Here is a tiny trained network, its code and every weight. The questions are about switching its units off for an input and a target symbol, where a switched-off unit gives its printed mean instead of its output.

import numpy as np


def w(rows, s, z=0):
    codes = np.array(rows[::2]) - 128.0
    scale = np.full(codes.shape[1], s)
    scale[-1] = z or s
    return codes * scale


def norm(h):
    return h / np.sqrt((h * h).mean(-1, keepdims=True) + 1e-5)


def f(y):
    return np.maximum(y, 0)


def softmax(a):
    e = np.exp(a - a.max(-1, keepdims=True))
    return e / e.sum(-1, keepdims=True)


def log_softmax(a):
    a = a - a.max(-1, keepdims=True)
    return a - np.log(np.exp(a).sum(-1, keepdims=True))


def net(x, mask):
    ids = ['Ξβεζπτφ'.index(c) for c in x.split()]
    T = len(ids)
    res = E[ids] + P[:T]
    r = norm(res)
    for j in range(3):
        rows = slice(4 * j, 4 * j + 4)
        q, k, v = (r @ M[0][rows].T for M in (Q, K, V))
        z = softmax(np.where(np.tri(T) > 0, q @ k.T / 4**0.5, -1e9)) @ v
        o = O[0][rows]
        res = res + np.where(mask[j], z, o[:, -1]) @ o[:, :-1]
    y = f(norm(res) @ A[0][:, :-1].T + A[0][:, -1])
    res = res + np.where(mask[3:7], y, B[0][:, -1]) @ B[0][:, :-1]
    return log_softmax(norm(res)[-1] @ U[:, :-1].T + U[:, -1])


Q, K, V, O, A, B = {}, {}, {}, {}, {}, {}
E = w([
[189,66,170,133],'Ξ',
[150,108,129,226],'β',
[139,128,137,251],'ε',
[82,84,197,167],'ζ',
[149,166,123,76],'π',
[105,66,90,54],'τ',
[83,63,133,75],'φ',
],0.017)
P = w([
[222,177,252,98],'0',
[222,194,239,131],'1',
[197,173,203,106],'2',
[183,170,178,115],'3',
[155,160,153,102],'4',
[157,178,123,105],'5',
[135,161,109,103],'6',
[122,153,90,108],'7',
[106,146,72,103],'8',
[102,160,51,100],'9',
[82,146,30,96],'10',
[58,142,3,86],'11',
[123,64,101,107],'12',
[122,66,112,86],'13',
],0.0051)
Q[0] = w([
[159,226,135,99],'h1',
[105,130,155,96],'h1',
[111,2,108,193],'h1',
[124,171,175,115],'h1',
[131,144,128,179],'h2',
[139,147,80,179],'h2',
[126,127,136,136],'h2',
[131,156,70,194],'h2',
[114,178,122,114],'h3',
[138,126,130,108],'h3',
[87,133,144,131],'h3',
[128,50,146,127],'h3',
],0.021)
K[0] = w([
[189,69,185,101],'h1',
[171,139,115,153],'h1',
[5,191,62,127],'h1',
[179,89,133,98],'h1',
[193,116,143,93],'h2',
[237,133,183,112],'h2',
[127,123,133,117],'h2',
[237,152,211,111],'h2',
[133,173,207,88],'h3',
[111,122,171,121],'h3',
[175,136,125,116],'h3',
[141,35,59,168],'h3',
],0.014)
V[0] = w([
[139,137,106,169],'h1',
[50,106,159,212],'h1',
[42,26,174,136],'h1',
[97,240,197,73],'h1',
[196,143,130,166],'h2',
[17,164,130,156],'h2',
[103,104,214,116],'h2',
[120,154,169,179],'h2',
[180,148,205,122],'h3',
[166,71,91,173],'h3',
[78,159,189,77],'h3',
[254,59,131,117],'h3',
],0.016)
O[0] = w([
[148,131,180,139,108],'h1',
[126,60,176,194,128],'h1',
[58,36,83,137,181],'h1',
[189,187,76,188,119],'h1',
[146,129,205,103,97],'h2',
[196,164,65,168,96],'h2',
[162,67,81,161,210],'h2',
[202,125,152,141,112],'h2',
[194,111,98,103,189],'h3',
[99,93,155,113,168],'h3',
[163,191,70,175,113],'h3',
[157,5,80,50,252],'h3',
],0.016,0.013)
A[0] = w([
[189,217,111,82,87],'n1',
[103,4,154,163,255],'n2',
[98,174,176,22,167],'n3',
[195,127,64,67,126],'n4',
],0.018,0.0039)
B[0] = w([
[7,82,170,161,145],'n1',
[49,200,157,159,251],'n2',
[179,197,203,38,146],'n3',
[232,150,136,141,188],'n4',
],0.019,0.023)
U = w([
[146,11,106,63,174],'Ξ',
[121,100,162,103,1],'β',
[130,167,172,190,121],'ε',
[138,94,80,229,184],'ζ',
[173,222,89,141,186],'π',
[73,195,33,64,113],'τ',
[94,146,16,158,49],'φ',
],0.011,0.0048)

Each question gives the input, a string of symbols that net reads in full, and the target symbol t.
The units are the heads (4 rows each of Q, K, V and O) and the neurons (one row each of A and B). Each row of codes is followed by its name. A weight is (code - 128) times the scale printed after its matrix; where a second scale follows, it is the last column's (O, A, B and U).
mask holds one flag per unit, heads first, then neurons. A switched-off unit (its flag False) gives its mean, the last column of its rows in O or B, instead of its output. The means were averaged over made-up inputs and are rounded, as every weight is.
A unit's drop is (log p(t) with every unit on - log p(t) with that unit switched off) / (log p(t) with every unit on - log p(t) with every unit switched off).
The circuit of an input: a set's keep is (log p(t) with only the set's units on - log p(t) with every unit switched off) / (log p(t) with every unit on - log p(t) with every unit switched off). Starting from all 7 units, units are removed one at a time, each time the one whose removal leaves the highest keep (on an exact tie, the one counted first), for as long as the keep stays at least 0.8.
circuit, biggest first: the units of the circuit, biggest drop first
top k neurons: the k neurons with the biggest drops, biggest first
which heads matter: for each layer, one digit per head in row order, 1 if its drop is at least 0.15 and else 0, layers parted by /
drop of u: that unit's drop, to one decimal
input Ξ ζ Ξ Ξ ζ Ξ Ξ ζ ζ τ, target ζ: circuit, biggest first => h2; h1
input ζ Ξ φ ζ Ξ φ Ξ β π, target π: which heads matter => 001
input Ξ ε Ξ ε ε, target ε: circuit, biggest first => h1
input φ Ξ Ξ ζ π Ξ ζ τ ζ φ ζ τ, target φ: which heads matter => 011
input τ ζ τ, target τ: which heads matter => 011
input ζ ζ φ φ, target φ: circuit, biggest first => h3; h2
input π τ ζ, target π: which heads matter => 100
input β ε Ξ ζ τ ζ π τ ε π ζ ζ π, target ζ: which heads matter => 011
input π ζ π, target ζ: which heads matter => 000
input τ π Ξ ζ π π Ξ τ, target π: which heads matter => 100
input Ξ φ ζ Ξ Ξ ε ζ π β β Ξ π Ξ, target π: which heads matter => 100
input Ξ ε τ π ζ τ π ζ τ, target π: circuit, biggest first => h1; h3
input Ξ ε β Ξ ε τ ε ζ π ζ ε Ξ Ξ, target ε: circuit, biggest first => n2; h1
input τ τ τ ζ β, target τ: which heads matter => 000
input ε ζ ε, target ε: circuit, biggest first => h3
input ζ π ζ ε β Ξ ζ ζ ζ, target ζ: which heads matter => 010
input β φ φ β ε β, target ε: which heads matter => 010
input ζ ε τ ζ Ξ ζ τ π π ζ, target π: top 2 neurons => n4; n2
input Ξ ζ Ξ ζ, target ζ: top 2 neurons => n2; n3
input Ξ π Ξ ζ π τ ζ τ τ Ξ φ, target τ: top neuron => n1
input ζ ζ τ π Ξ Ξ Ξ φ ζ τ, target φ: drop of h3 => 0.1
input φ ε φ π π ε Ξ, target π: drop of n3 => 0.0
input Ξ π ζ τ τ ζ, target τ: drop of h1 => 0.2
